[[ 38.7  -3.1   7.7 -31.6 -11.2  46.1 -11.9  10.3  61.1 -36.7  34.9 -12.6]
 [-33.5  53.6  18.0 -11.0  62.4  31.5   6.7   9.8  22.1  -8.3 -27.5  23.8]
 [-46.3 -53.3 -31.4 -14.4  15.3 -23.2 -46.0  34.7 -26.4 -20.7   6.9  10.0]]
->
[[ 10.0   6.9 -20.7 -26.4  34.7 -46.0 -23.2  15.3 -14.4 -31.4 -53.3 -46.3]
 [ 23.8 -27.5  -8.3  22.1   9.8   6.7  31.5  62.4 -11.0  18.0  53.6 -33.5]
 [-12.6  34.9 -36.7  61.1  10.3 -11.9  46.1 -11.2 -31.6   7.7  -3.1  38.7]]

[[-20.0 -14.9 -44.9  41.6]
 [  3.9   8.4  34.9   1.8]
 [-25.5  17.4  32.4 -49.8]
 [-56.1   7.6   7.9   7.1]
 [ -3.0   6.2  30.5  14.7]
 [-48.7   9.7  14.6  -7.7]
 [-12.3  12.2  35.7 -17.1]
 [ 50.7  -7.5 -26.9 -39.5]
 [-43.9 -13.6 -49.5  38.5]
 [ 33.0 -13.3 -34.9   4.7]]
->
[[  4.7 -34.9 -13.3  33.0]
 [ 38.5 -49.5 -13.6 -43.9]
 [-39.5 -26.9  -7.5  50.7]
 [-17.1  35.7  12.2 -12.3]
 [ -7.7  14.6   9.7 -48.7]
 [ 14.7  30.5   6.2  -3.0]
 [  7.1   7.9   7.6 -56.1]
 [-49.8  32.4  17.4 -25.5]
 [  1.8  34.9   8.4   3.9]
 [ 41.6 -44.9 -14.9 -20.0]]

[[-41.3  58.5 -28.1  -4.7   0.1 -36.2   4.0  45.4  18.1  13.1  12.8 -47.8
   34.1]
 [-35.8  45.7 -34.5  15.1  -6.4 -34.5  15.5  43.4  22.8  23.3   6.7 -40.0
   33.9]
 [-28.7  49.6 -44.7 -43.6  -8.3 -35.3  12.0  35.5  23.2  36.5  24.6 -42.9
   50.7]
 [-23.0  49.7 -35.9  26.5 -11.0 -41.1  -1.7  61.3  22.9  36.1  25.0 -27.1
   43.1]
 [-30.4  44.4 -30.4 -33.1  -9.2 -26.9  -9.2  48.8  25.4   3.8  25.4 -36.3
   42.7]]
->
[[ 42.7 -36.3  25.4   3.8  25.4  48.8  -9.2 -26.9  -9.2 -33.1 -30.4  44.4
  -30.4]
 [ 43.1 -27.1  25.0  36.1  22.9  61.3  -1.7 -41.1 -11.0  26.5 -35.9  49.7
  -23.0]
 [ 50.7 -42.9  24.6  36.5  23.2  35.5  12.0 -35.3  -8.3 -43.6 -44.7  49.6
  -28.7]
 [ 33.9 -40.0   6.7  23.3  22.8  43.4  15.5 -34.5  -6.4  15.1 -34.5  45.7
  -35.8]
 [ 34.1 -47.8  12.8  13.1  18.1  45.4   4.0 -36.2   0.1  -4.7 -28.1  58.5
  -41.3]]

[[-17.8   2.1  -6.4 -16.2]
 [  1.5  -4.2  20.8  41.9]
 [ 13.0  -6.0  25.7  54.3]
 [-18.5   4.4 -17.6 -39.1]
 [-18.4   3.2 -11.9 -27.3]
 [ 26.6  -7.1  29.0  63.6]]
->
[[ 63.6  29.0  -7.1  26.6]
 [-27.3 -11.9   3.2 -18.4]
 [-39.1 -17.6   4.4 -18.5]
 [ 54.3  25.7  -6.0  13.0]
 [ 41.9  20.8  -4.2   1.5]
 [-16.2  -6.4   2.1 -17.8]]

[[  7.3  -5.5   6.7  -1.2  -1.7  -2.8  -8.9  -1.7  -1.8   8.5   9.1]
 [ 35.4  -8.0  -5.5   8.0 -23.5  -5.7 -40.7   1.5  -7.8 -12.3  16.5]
 [ -2.8  11.5  -2.2   2.5   5.1  -7.2 -60.2   2.2  -1.3  -1.1  -4.1]]
->
[[ -4.1  -1.1  -1.3   2.2 -60.2  -7.2   5.1   2.5  -2.2  11.5  -2.8]
 [ 16.5 -12.3  -7.8   1.5 -40.7  -5.7 -23.5   8.0  -5.5  -8.0  35.4]
 [  9.1   8.5  -1.8  -1.7  -8.9  -2.8  -1.7  -1.2   6.7  -5.5   7.3]]

[[ 28.8  12.3 -50.1  -3.2   2.2  -3.2 -17.6 -14.4  45.4]
 [ 12.0  -6.2 -54.3  17.5 -13.0  34.5  61.0 -23.8  23.6]
 [  4.7  16.6 -10.4 -28.3 -25.3  20.2   9.2 -21.2  -0.3]
 [-51.4 -15.5  28.5 -12.8 -22.9  21.1  32.7 -14.0  -5.5]
 [ 12.6  -5.8   8.8  -8.9  11.5  -2.0 -35.7  16.8  16.1]
 [ -9.4  37.6  15.0  -9.6  -8.4   2.1   5.3 -14.8   2.6]
 [ -8.2  16.7   8.8  -2.5  -1.8  -0.1   2.1  -3.9  29.5]]
->
[[ 29.5  -3.9   2.1  -0.1  -1.8  -2.5   8.8  16.7  -8.2]
 [  2.6 -14.8   5.3   2.1  -8.4  -9.6  15.0  37.6  -9.4]
 [ 16.1  16.8 -35.7  -2.0  11.5  -8.9   8.8  -5.8  12.6]
 [ -5.5 -14.0  32.7  21.1 -22.9 -12.8  28.5 -15.5 -51.4]
 [ -0.3 -21.2   9.2  20.2 -25.3 -28.3 -10.4  16.6   4.7]
 [ 23.6 -23.8  61.0  34.5 -13.0  17.5 -54.3  -6.2  12.0]
 [ 45.4 -14.4 -17.6  -3.2   2.2  -3.2 -50.1  12.3  28.8]]

[[ -8.5  14.3 -36.7 -13.7  31.2 -21.1 -24.0]
 [-16.0 -28.9 -17.9  -4.4  12.3  -3.6 -24.4]
 [-18.2   9.0 -24.9  -7.7  56.3  23.5 -15.1]
 [ -8.5  15.0 -36.4 -14.5  30.4 -21.3 -24.0]
 [ 58.5  -9.8  21.2 -13.1 -29.4 -30.6  19.1]]
->
[[ 19.1 -30.6 -29.4 -13.1  21.2  -9.8  58.5]
 [-24.0 -21.3  30.4 -14.5 -36.4  15.0  -8.5]
 [-15.1  23.5  56.3  -7.7 -24.9   9.0 -18.2]
 [-24.4  -3.6  12.3  -4.4 -17.9 -28.9 -16.0]
 [-24.0 -21.1  31.2 -13.7 -36.7  14.3  -8.5]]

[[-45.4   9.5   3.2 -19.6  18.4 -21.5   3.6 -24.7  26.1]
 [-31.5  -6.6 -19.5  -9.3  28.0   0.9 -17.0 -17.0 -42.3]
 [ 16.0 -13.0 -13.5   8.5   7.7  21.5 -13.0  10.2 -55.8]
 [-29.1  22.6  30.4 -18.3  25.8   5.5  16.9 -12.9  28.9]]
->
[[ 28.9 -12.9  16.9   5.5  25.8 -18.3  30.4  22.6 -29.1]
 [-55.8  10.2 -13.0  21.5   7.7   8.5 -13.5 -13.0  16.0]
 [-42.3 -17.0 -17.0   0.9  28.0  -9.3 -19.5  -6.6 -31.5]
 [ 26.1 -24.7   3.6 -21.5  18.4 -19.6   3.2   9.5 -45.4]]

[[  7.3  29.1 -14.6   8.1  -0.5   7.0]
 [-14.3   1.6   0.5  53.9 -25.3 -16.5]
 [  7.6  21.0  -0.7   2.3  -0.9   7.6]
 [ 29.8  22.4   6.3 -42.1  22.4  31.2]
 [ -4.6  -1.9  -1.8  10.4  -6.4  -6.3]
 [ -3.2  -5.6  21.0  34.1 -24.8  -4.2]
 [ 17.7   7.9  14.5 -41.6   9.3  18.5]
 [-18.2  -6.5  -1.6  46.4 -14.4 -21.0]
 [  4.8 -14.1  15.6  -9.6   5.4   3.7]
 [-14.9 -20.4   2.6   5.7   4.2 -17.6]]
->
[[-17.6   4.2   5.7   2.6 -20.4 -14.9]
 [  3.7   5.4  -9.6  15.6 -14.1   4.8]
 [-21.0 -14.4  46.4  -1.6  -6.5 -18.2]
 [ 18.5   9.3 -41.6  14.5   7.9  17.7]
 [ -4.2 -24.8  34.1  21.0  -5.6  -3.2]
 [ -6.3  -6.4  10.4  -1.8  -1.9  -4.6]
 [ 31.2  22.4 -42.1   6.3  22.4  29.8]
 [  7.6  -0.9   2.3  -0.7  21.0   7.6]
 [-16.5 -25.3  53.9   0.5   1.6 -14.3]
 [  7.0  -0.5   8.1 -14.6  29.1   7.3]]
